[[135 135 151 102]
 [122 123 105 155]
 [115 116 106 151]]
->
[[135 135]
 [122 123]
 [115 116]]

[[156 140 152]
 [145 121 113]
 [154 114 101]]
->
[[156 140]
 [145 121]
 [154 114]]

[[141 121 115 124]
 [151 121 118 129]
 [157 122 136 136]
 [120 124 135 136]
 [130 135 130 126]]
->
[[141 121]
 [151 121]
 [157 122]]

[[134 125 144 127]
 [157 120 144 126]
 [139 123 144 127]]
->
[[134 125]
 [157 120]
 [139 123]]

[[108 115 132]
 [140 138 124]
 [116 106 105]
 [128 140 105]
 [143 104 112]]
->
[[108 115]
 [140 138]
 [116 106]]

[[129 132 122 131]
 [122 105 121 122]
 [119 122 116 125]]
->
[[129 132]
 [122 105]
 [119 122]]

[[139 100 131]
 [131 117 127]
 [132 100 125]
 [154 117 129]
 [122 107 126]]
->
[[139 100]
 [131 117]
 [132 100]]
---
[[128 137 151 125 133 131 118]
 [122 123 136 123 128 120 126]
 [119 119 131 124 116 140 127]
 [107 146 105 120 128 120 104]
 [116 111 135 127 109 144 134]
 [131 128 137 126 133 144 122]]
->
[[128 137 151 125 133 131 118]
 [119 119 131 124 116 140 127]
 [116 111 135 127 109 144 134]]

[[152 149 142 146 136 145 145 141 158 152 149 141 142]
 [148 143 143 150 143 152 144 143 150 145 144 141 143]
 [141 146 139 142 141 138 152 145 145 142 144 146 141]]
->
[[152 149 142 146 136 145 145 141 158 152 149 141 142]
 [141 146 139 142 141 138 152 145 145 142 144 146 141]]

[[128 126 128 128 131]
 [128 128 125 105 131]]
->
[[128 126 128 128 131]]

[[115 144 111 118 114 128 115 151]
 [127 127 128 127 127 126 127 126]
 [128 120 127 132 120 135 132 113]
 [120 124 122 112 110 121 106 128]
 [132 114 112 120  98 133 116 107]
 [108 127 117 113 133 110 115 136]
 [128 130 120 111 104 116 103 133]
 [132 135 123 116 103 118 108 132]]
->
[[115 144 111 118 114 128 115 151]
 [128 120 127 132 120 135 132 113]
 [132 114 112 120  98 133 116 107]
 [128 130 120 111 104 116 103 133]]

[[138 145 109 148 110]
 [121 122 121 126 118]
 [151 141 123 127 121]
 [134 145 126 133 128]
 [132 131 127 114 139]
 [121 115 127 112 117]
 [116 126 111 137 113]
 [143  99 141 105 116]]
->
[[138 145 109 148 110]
 [151 141 123 127 121]
 [132 131 127 114 139]
 [116 126 111 137 113]]

[[127 136 138 132 107 124 132 129 122 131 126 127 127]
 [132 135 143 124 103 127 124 127 122 139 127 134 119]]
->
[[127 136 138 132 107 124 132 129 122 131 126 127 127]]

[[126 134 140 129 137 129 127 130]
 [133 137 143 131 136 135 125 137]
 [114 114 124 150 115 138 139 105]
 [134 132 127 126 145 143 123 124]
 [129 124 127 128 112 110 133 127]
 [128 142 147 117 130 122 150 110]
 [119 125 132 126 134 128 120 118]]
->
[[126 134 140 129 137 129 127 130]
 [114 114 124 150 115 138 139 105]
 [129 124 127 128 112 110 133 127]
 [119 125 132 126 134 128 120 118]]
---
[[138 107 119]
 [114 103 128]
 [130 154 122]
 [107 148 124]
 [145 153 136]
 [152 123 152]
 [141 140 129]
 [131 133 109]
 [117 117 103]
 [102 113 141]
 [138 122 104]]
->
[[138 102 117 131 141 152 145 107 130 114 138]
 [122 113 117 133 140 123 153 148 154 103 107]
 [104 141 103 109 129 152 136 124 122 128 119]]

[[151 138 113 153 133]
 [141 130 135 137 134]
 [142 143 128 127 140]
 [129 107 100 111 129]
 [119 131 140 143 131]
 [128 121 130 121 136]
 [129 130 121 126 127]
 [122 130 130 133 133]]
->
[[122 129 128 119 129 142 141 151]
 [130 130 121 131 107 143 130 138]
 [130 121 130 140 100 128 135 113]
 [133 126 121 143 111 127 137 153]
 [133 127 136 131 129 140 134 133]]

[[135 124 127 122 124 106 130 133]
 [127 105 128 128 129 145 126 141]
 [129 127 128 126 127 126 130 117]
 [131 111 128 125 127 127 128 140]]
->
[[131 129 127 135]
 [111 127 105 124]
 [128 128 128 127]
 [125 126 128 122]
 [127 127 129 124]
 [127 126 145 106]
 [128 130 126 130]
 [140 117 141 133]]

[[123 121 129 117 120 122 132 124]
 [122 119 110 120 123 123 122 124]
 [118 118 112 120 126 126 128 125]
 [121 135 127 147 123 124 121 128]
 [118 136 110 151 127 126 124 130]
 [124 131 110 140 125 124 132 130]
 [119 126 122 136 131 129 127 126]
 [135 121 132 112 129 130 123 123]
 [132 120 144 111 123 125 119 124]]
->
[[132 135 119 124 118 121 118 122 123]
 [120 121 126 131 136 135 118 119 121]
 [144 132 122 110 110 127 112 110 129]
 [111 112 136 140 151 147 120 120 117]
 [123 129 131 125 127 123 126 123 120]
 [125 130 129 124 126 124 126 123 122]
 [119 123 127 132 124 121 128 122 132]
 [124 123 126 130 130 128 125 124 124]]

[[130 112 109 129 108 128 120]
 [128 129 145 123 137 141 129]
 [113 115 118 127 114 135 116]
 [103 128 120 126 136 120 129]
 [151 143 141 134 126 126 131]
 [146 139 145 126 143 128 140]]
->
[[146 151 103 113 128 130]
 [139 143 128 115 129 112]
 [145 141 120 118 145 109]
 [126 134 126 127 123 129]
 [143 126 136 114 137 108]
 [128 126 120 135 141 128]
 [140 131 129 116 129 120]]

[[134 121 120 124 123]
 [129 116 123 154 145]]
->
[[129 134]
 [116 121]
 [123 120]
 [154 124]
 [145 123]]

[[113 125 142 106 145 109 116 134 119 134 116]
 [141 123 123 140 135 138 138 130 129 132 142]
 [130 138 123 135 123 124 143 136 134 139 138]
 [126 121 147 129 137 129 122 133 131 153 117]
 [139 106 135 145 156 148 141 134 114 132 143]
 [116 127 144 110 125 117 109 127 109 121 118]
 [138 111 136 143 135 147 134 128 105 131 139]]
->
[[138 116 139 126 130 141 113]
 [111 127 106 121 138 123 125]
 [136 144 135 147 123 123 142]
 [143 110 145 129 135 140 106]
 [135 125 156 137 123 135 145]
 [147 117 148 129 124 138 109]
 [134 109 141 122 143 138 116]
 [128 127 134 133 136 130 134]
 [105 109 114 131 134 129 119]
 [131 121 132 153 139 132 134]
 [139 118 143 117 138 142 116]]

[[125 127 119 126 122]
 [117 100 127 130 132]]
->
[[117 125]
 [100 127]
 [127 119]
 [130 126]
 [132 122]]
